Here is a tiny trained network, its code and every weight. The questions are about switching its units off for an input and a target symbol, where a switched-off unit gives its printed mean instead of its output.

import numpy as np


def w(rows, s, z=0):
    codes = np.array(rows[::2]) - 128.0
    scale = np.full(codes.shape[1], s)
    scale[-1] = z or s
    return codes * scale


def f(y):
    return y / 2 * (1 + np.tanh(0.7978845608 * (y + 0.044715 * y**3)))


def softmax(a):
    e = np.exp(a - a.max(-1, keepdims=True))
    return e / e.sum(-1, keepdims=True)


def log_softmax(a):
    a = a - a.max(-1, keepdims=True)
    return a - np.log(np.exp(a).sum(-1, keepdims=True))


def net(x, mask):
    ids = ['ΔΞΣΨΩαβγεζθμπφ'.index(c) for c in x.split()]
    T = len(ids)
    res = E[ids] + P[:T]
    u = 0
    for l in range(3):
        q, k, v = (res @ M[l].T for M in (Q, K, V))
        z = softmax(np.where(np.tri(T) > 0, q @ k.T / 3**0.5, -1e9)) @ v
        res = res + np.where(mask[u], z, O[l][:, -1]) @ O[l][:, :-1]
        u += 1
        y = f(res @ A[l][:, :-1].T + A[l][:, -1])
        res = res + np.where(mask[u : u + 4], y, B[l][:, -1]) @ B[l][:, :-1]
        u += 4
    return log_softmax(res[-1] @ U[:, :-1].T + U[:, -1])


Q, K, V, O, A, B = {}, {}, {}, {}, {}, {}
E = w([
[128,154,100],'Δ',
[117,131,99],'Ξ',
[111,134,90],'Σ',
[231,95,168],'Ψ',
[76,140,41],'Ω',
[165,88,136],'α',
[111,127,69],'β',
[99,116,83],'γ',
[206,108,162],'ε',
[183,80,186],'ζ',
[193,102,133],'θ',
[100,120,70],'μ',
[7,121,21],'π',
[130,181,182],'φ',
],0.015)
P = w([
[171,125,125],'0',
[118,100,132],'1',
[87,160,84],'2',
[189,135,114],'3',
[106,72,166],'4',
[86,172,91],'5',
[202,151,102],'6',
[99,46,167],'7',
[89,179,93],'8',
[211,160,95],'9',
[92,16,162],'10',
[91,188,92],'11',
[224,171,86],'12',
[109,4,159],'13',
],0.016)
Q[0] = w([
[132,216,127],'L0H1',
[109,154,219],'L0H1',
[155,4,150],'L0H1',
],0.012)
K[0] = w([
[173,205,79],'L0H1',
[120,42,75],'L0H1',
[85,2,205],'L0H1',
],0.0099)
V[0] = w([
[110,254,224],'L0H1',
[135,210,102],'L0H1',
[155,93,121],'L0H1',
],0.0058)
O[0] = w([
[253,76,40,6],'L0H1',
[117,21,74,167],'L0H1',
[107,149,166,150],'L0H1',
],0.0055,0.0014)
A[0] = w([
[187,232,78,233],'L0N1',
[175,93,160,168],'L0N2',
[222,65,174,137],'L0N3',
[105,8,105,251],'L0N4',
],0.014,0.0032)
B[0] = w([
[134,144,5,254],'L0N1',
[212,13,38,150],'L0N2',
[228,124,172,171],'L0N3',
[215,167,219,190],'L0N4',
],0.012,0.0092)
Q[1] = w([
[68,3,26],'L1H1',
[146,169,95],'L1H1',
[126,102,49],'L1H1',
],0.006)
K[1] = w([
[146,110,253],'L1H1',
[9,151,139],'L1H1',
[200,189,171],'L1H1',
],0.0057)
V[1] = w([
[195,222,147],'L1H1',
[89,8,198],'L1H1',
[156,184,254],'L1H1',
],0.0071)
O[1] = w([
[73,154,150,223],'L1H1',
[188,147,182,2],'L1H1',
[85,252,167,77],'L1H1',
],0.011,0.0062)
A[1] = w([
[246,121,178,1],'L1N1',
[225,92,138,86],'L1N2',
[152,139,42,57],'L1N3',
[96,100,93,135],'L1N4',
],0.011,0.008)
B[1] = w([
[2,97,129,179],'L1N1',
[156,216,124,227],'L1N2',
[78,39,61,254],'L1N3',
[82,170,245,183],'L1N4',
],0.0092,0.012)
Q[2] = w([
[212,29,69],'L2H1',
[92,45,120],'L2H1',
[1,21,107],'L2H1',
],0.0083)
K[2] = w([
[255,209,22],'L2H1',
[175,223,50],'L2H1',
[25,221,8],'L2H1',
],0.0051)
V[2] = w([
[106,91,254],'L2H1',
[112,56,124],'L2H1',
[71,200,107],'L2H1',
],0.0088)
O[2] = w([
[104,99,132,2],'L2H1',
[172,165,255,146],'L2H1',
[91,187,168,156],'L2H1',
],0.0087,0.029)
A[2] = w([
[61,142,74,50],'L2N1',
[173,254,156,167],'L2N2',
[41,51,141,132],'L2N3',
[48,59,84,3],'L2N4',
],0.0056,0.002)
B[2] = w([
[159,69,135,247],'L2N1',
[138,8,132,254],'L2N2',
[20,127,65,133],'L2N3',
[102,83,46,130],'L2N4',
],0.011,0.005)
U = w([
[132,5,136,125],'Δ',
[166,62,196,204],'Ξ',
[61,132,135,66],'Σ',
[87,125,130,106],'Ψ',
[66,109,106,117],'Ω',
[103,196,181,172],'α',
[88,95,153,68],'β',
[125,186,176,254],'γ',
[107,126,126,95],'ε',
[40,91,175,38],'ζ',
[145,134,129,93],'θ',
[81,144,160,93],'μ',
[123,131,137,127],'π',
[241,75,131,106],'φ',
],0.013,0.0043)

Each question gives the input, a string of symbols that net reads in full, and the target symbol t.
The units are the heads (3 rows each of Q, K, V and O) and the neurons (one row each of A and B). Each row of codes is followed by its name. A weight is (code - 128) times the scale printed after its matrix; where a second scale follows, it is the last column's (O, A, B and U).
mask holds one flag per unit, layer by layer, with each layer's heads first. A switched-off unit (its flag False) gives its mean, the last column of its rows in O or B, instead of its output. The means were averaged over made-up inputs and are rounded, as every weight is.
A unit's drop is (log p(t) with every unit on - log p(t) with that unit switched off) / (log p(t) with every unit on - log p(t) with every unit switched off).
The circuit of an input: a set's keep is (log p(t) with only the set's units on - log p(t) with every unit switched off) / (log p(t) with every unit on - log p(t) with every unit switched off). Starting from the 12 units with the biggest drops (on a tie, the unit counted first), units are removed one at a time, each time the one whose removal leaves the highest keep (on an exact tie, the one counted first), for as long as the keep stays at least 0.8.
units of the circuit, in order: the units of the circuit, biggest drop first
unit that matters most: the unit with the biggest drop
top k neurons: the k neurons with the biggest drops, biggest first
k most important neurons of layer l: the k neurons of layer l with the biggest drops, biggest first
input φ Σ μ Δ Δ β γ μ, target Ξ: units of the circuit, in order -> L0N4
input φ μ φ α Δ φ φ α Δ Δ γ, target ζ: top 3 neurons -> L0N3; L0N1; L1N4
input γ Δ φ Δ, target φ: units of the circuit, in order -> L0H1; L1N1
input α Δ Ω ε β, target Ξ: units of the circuit, in order -> L0N4; L0N1
input Δ φ β Ω Ξ Δ Ψ φ Δ φ μ, target φ: top 3 neurons -> L0N4; L1N3; L1N2
input Δ Δ β β Σ Δ Δ α Ω φ φ, target ζ: units of the circuit, in order -> L1H1; L0N1; L1N4; L2N3
input φ Δ Δ Δ Δ φ Δ Ξ, target Ξ: top 3 neurons -> L1N3; L0N4; L1N4
input β Ξ Δ α Δ φ φ μ, target Ξ: top 2 neurons -> L1N3; L0N4
input ε Δ φ φ Δ, target Ξ: 2 most important neurons of layer 1 -> L1N3; L1N1
input φ β α φ Ω Δ α φ π φ, target φ: units of the circuit, in order -> L0N3; L0H1
input θ Δ Δ φ Δ φ Ξ Δ γ Δ θ, target Ξ: top 2 neurons -> L1N3; L1N2
input θ Δ ζ α Δ Δ Δ φ, target Ξ: units of the circuit, in order -> L1N3; L0N1; L1N2
input Δ φ Δ φ Ξ, target φ: units of the circuit, in order -> L0N4; L1H1; L1N3
input α γ Δ φ Δ Σ Δ Σ, target Ξ: top 3 neurons -> L1N3; L0N4; L1N1
input α π φ θ ζ α Ξ ζ Δ α ε, target Ω: top 3 neurons -> L1N1; L0N4; L0N3
input φ μ ζ, target Ξ: unit that matters most -> L0N1
input α Ω μ Δ α ε Δ ε α Ω, target Ω: units of the circuit, in order -> L1N3; L0N1
input Δ Ξ Ω Δ Δ Δ φ Δ Ω α Δ Δ β θ, target Ξ: top 3 neurons -> L1N2; L1N1; L1N3
input α Δ α φ ε Ω Δ Δ Δ Δ Δ Δ Ξ Ξ, target Ξ: top 4 neurons -> L1N3; L0N4; L0N2; L1N4
input Ω α α π μ θ α Δ Ω φ π, target Ξ: unit that matters most -> L0N4
input Ω Δ β φ θ φ φ Ω Δ Ω φ Σ Σ Ξ, target φ: top 2 neurons -> L1N3; L1N2
input θ ζ Δ α α φ Δ α φ φ Δ, target ζ: units of the circuit, in order -> L0H1; L0N1; L2N3
input φ φ β μ, target φ: 3 most important neurons of layer 0 -> L0N4; L0N1; L0N2
input ε Ω α θ α Δ Δ Ω, target ζ: top 2 neurons -> L0N3; L0N1
